Below is a small trained network, with its code and all its weights. Each question gives an input and a target symbol and asks what happens when units are switched off, that is, made to give their printed mean instead of their output.

import numpy as np


def w(rows, s, z=0):
    codes = np.array(rows[::2]) - 128.0
    scale = np.full(codes.shape[1], s)
    scale[-1] = z or s
    return codes * scale


def f(y):
    return np.maximum(y, 0)


def softmax(a):
    e = np.exp(a - a.max(-1, keepdims=True))
    return e / e.sum(-1, keepdims=True)


def log_softmax(a):
    a = a - a.max(-1, keepdims=True)
    return a - np.log(np.exp(a).sum(-1, keepdims=True))


def net(x, mask):
    ids = ['ΓΛζθμσφ'.index(c) for c in x.split()]
    T = len(ids)
    res = E[ids] + P[:T]
    u = 0
    for l in range(3):
        r = res
        for j in range(2):
            rows = slice(2 * j, 2 * j + 2)
            q, k, v = (r @ M[l][rows].T for M in (Q, K, V))
            z = softmax(np.where(np.tri(T) > 0, q @ k.T / 2**0.5, -1e9)) @ v
            o = O[l][rows]
            res = res + np.where(mask[u + j], z, o[:, -1]) @ o[:, :-1]
        u += 2
        y = f(res @ A[l][:, :-1].T + A[l][:, -1])
        res = res + np.where(mask[u : u + 4], y, B[l][:, -1]) @ B[l][:, :-1]
        u += 4
    return log_softmax(res[-1] @ U[:, :-1].T + U[:, -1])


Q, K, V, O, A, B = {}, {}, {}, {}, {}, {}
E = w([
[184,23,68,136],'Γ',
[202,227,225,10],'Λ',
[244,17,119,109],'ζ',
[48,183,160,153],'θ',
[37,63,12,205],'μ',
[84,88,157,167],'σ',
[80,254,219,59],'φ',
],0.0037)
P = w([
[79,174,144,94],'0',
[220,22,131,2],'1',
[184,25,78,24],'2',
[33,216,27,238],'3',
[124,205,190,215],'4',
[238,60,215,162],'5',
],0.0035)
Q[0] = w([
[110,254,189,248],'0.h1',
[135,226,152,226],'0.h1',
[158,31,103,36],'0.h2',
[120,251,151,204],'0.h2',
],0.0027)
K[0] = w([
[33,129,36,243],'0.h1',
[58,168,2,216],'0.h1',
[182,129,209,23],'0.h2',
[58,119,32,234],'0.h2',
],0.0034)
V[0] = w([
[18,102,29,235],'0.h1',
[220,4,39,243],'0.h1',
[193,238,238,19],'0.h2',
[219,61,238,31],'0.h2',
],0.0036)
O[0] = w([
[77,128,8,246,29],'0.h1',
[249,11,3,229,30],'0.h1',
[50,191,250,9,203],'0.h2',
[227,57,246,18,253],'0.h2',
],0.0033,0.0005)
A[0] = w([
[167,57,169,67,61],'0.n1',
[6,234,47,241,253],'0.n2',
[141,216,165,101,28],'0.n3',
[254,13,224,6,251],'0.n4',
],0.0031,0.0029)
B[0] = w([
[77,104,43,25,137],'0.n1',
[40,241,47,252,214],'0.n2',
[46,213,207,55,130],'0.n3',
[221,7,188,4,254],'0.n4',
],0.0034,0.0041)
Q[1] = w([
[235,17,220,19],'1.h1',
[235,10,240,15],'1.h1',
[216,4,171,21],'1.h2',
[35,228,86,248],'1.h2',
],0.0035)
K[1] = w([
[17,232,71,248],'1.h1',
[12,247,45,236],'1.h1',
[29,241,50,232],'1.h2',
[235,3,198,22],'1.h2',
],0.0036)
V[1] = w([
[5,234,11,242],'1.h1',
[33,243,232,50],'1.h1',
[247,19,231,8],'1.h2',
[19,254,155,136],'1.h2',
],0.0036)
O[1] = w([
[61,229,12,218,16],'1.h1',
[17,216,146,4,246],'1.h1',
[212,21,252,71,254],'1.h2',
[17,242,10,11,143],'1.h2',
],0.0035,0.0012)
A[1] = w([
[15,212,17,12,202],'1.n1',
[200,34,95,16,250],'1.n2',
[239,19,211,51,251],'1.n3',
[23,224,5,25,203],'1.n4',
],0.0033,0.0023)
B[1] = w([
[20,215,9,46,188],'1.n1',
[211,22,23,225,227],'1.n2',
[232,15,166,241,254],'1.n3',
[1,219,9,100,188],'1.n4',
],0.0032,0.0055)
Q[2] = w([
[126,250,167,240],'2.h1',
[223,159,249,219],'2.h1',
[206,209,212,245],'2.h2',
[51,28,41,2],'2.h2',
],0.0034)
K[2] = w([
[252,31,143,236],'2.h1',
[244,48,218,59],'2.h1',
[242,13,229,227],'2.h2',
[17,246,29,21],'2.h2',
],0.0036)
V[2] = w([
[144,9,35,240],'2.h1',
[60,31,13,228],'2.h1',
[12,205,20,184],'2.h2',
[69,250,222,4],'2.h2',
],0.0036)
O[2] = w([
[248,207,41,235,148],'2.h1',
[232,249,21,234,223],'2.h1',
[67,217,22,161,253],'2.h2',
[4,59,200,25,116],'2.h2',
],0.0036,0.0018)
A[2] = w([
[248,112,229,166,83],'2.n1',
[5,157,15,16,218],'2.n2',
[155,186,179,140,91],'2.n3',
[23,164,24,33,250],'2.n4',
],0.0035,0.002)
B[2] = w([
[162,14,114,250,221],'2.n1',
[14,50,96,249,254],'2.n2',
[52,208,32,80,133],'2.n3',
[29,98,83,253,249],'2.n4',
],0.0033,0.0059)
U = w([
[240,109,86,163,169],'Γ',
[160,79,238,10,28],'Λ',
[184,74,196,229,129],'ζ',
[23,107,88,197,49],'θ',
[167,246,4,229,4],'μ',
[179,197,201,79,237],'σ',
[15,121,200,66,164],'φ',
],0.0033,0.0018)

Each question gives the input, a string of symbols that net reads in full, and the target symbol t.
The units are the heads (2 rows each of Q, K, V and O) and the neurons (one row each of A and B). Each row of codes is followed by its name. A weight is (code - 128) times the scale printed after its matrix; where a second scale follows, it is the last column's (O, A, B and U).
mask holds one flag per unit, layer by layer, with each layer's heads first. A switched-off unit (its flag False) gives its mean, the last column of its rows in O or B, instead of its output. The means were averaged over made-up inputs and are rounded, as every weight is.
A unit's drop is (log p(t) with every unit on - log p(t) with that unit switched off) / (log p(t) with every unit on - log p(t) with every unit switched off).
most important unit: the unit with the biggest drop
top k neurons: the k neurons with the biggest drops, biggest first
top k neurons in layer l: the k neurons of layer l with the biggest drops, biggest first
heads that matter: for each layer, one digit per head in row order, 1 if its drop is at least 0.15 and else 0, layers parted by /
drop when u is switched off: that unit's drop, to one decimal
input θ Λ ζ, target θ: most important unit : 1.h2
input Λ μ ζ, target Λ: heads that matter : 11 / 10 / 10
input φ μ Λ, target φ: heads that matter : 11 / 11 / 11
input θ μ μ Γ, target μ: top 2 neurons : 0.n4; 0.n2
input ζ ζ Λ, target ζ: top 2 neurons : 1.n3; 2.n1
input μ Λ θ, target μ: top 2 neurons : 0.n2; 0.n4
input μ φ φ, target μ: top 2 neurons in layer 1 : 1.n4; 1.n1
input θ μ μ θ ζ, target μ: top 2 neurons : 0.n4; 0.n2
input θ φ φ φ, target φ: top 2 neurons in layer 1 : 1.n2; 1.n3
input μ φ Λ, target μ: top 4 neurons : 0.n2; 0.n4; 1.n4; 1.n1
input θ φ Λ, target θ: top 2 neurons in layer 0 : 0.n4; 0.n2
input μ ζ ζ, target μ: top 2 neurons : 0.n2; 0.n4
input ζ ζ φ, target ζ: top 2 neurons in layer 1 : 1.n3; 1.n2
input μ Γ Γ, target μ: top neuron in layer 0 : 0.n2
input θ Γ ζ, target θ: top 2 neurons : 0.n4; 0.n2
input θ ζ Λ, target θ: top 2 neurons in layer 0 : 0.n4; 0.n2
input ζ ζ θ, target ζ: drop when 1.n3 is switched off : 0.2
input Λ Γ Γ, target Λ: drop when 1.h1 is switched off : 0.3
input φ Λ φ, target φ: drop when 0.h1 is switched off : 0.3
input φ σ φ φ σ, target φ: most important unit : 0.h1
input ζ ζ μ θ, target ζ: top 2 neurons in layer 0 : 0.n4; 0.n2
input μ ζ μ, target μ: top 2 neurons in layer 0 : 0.n2; 0.n4
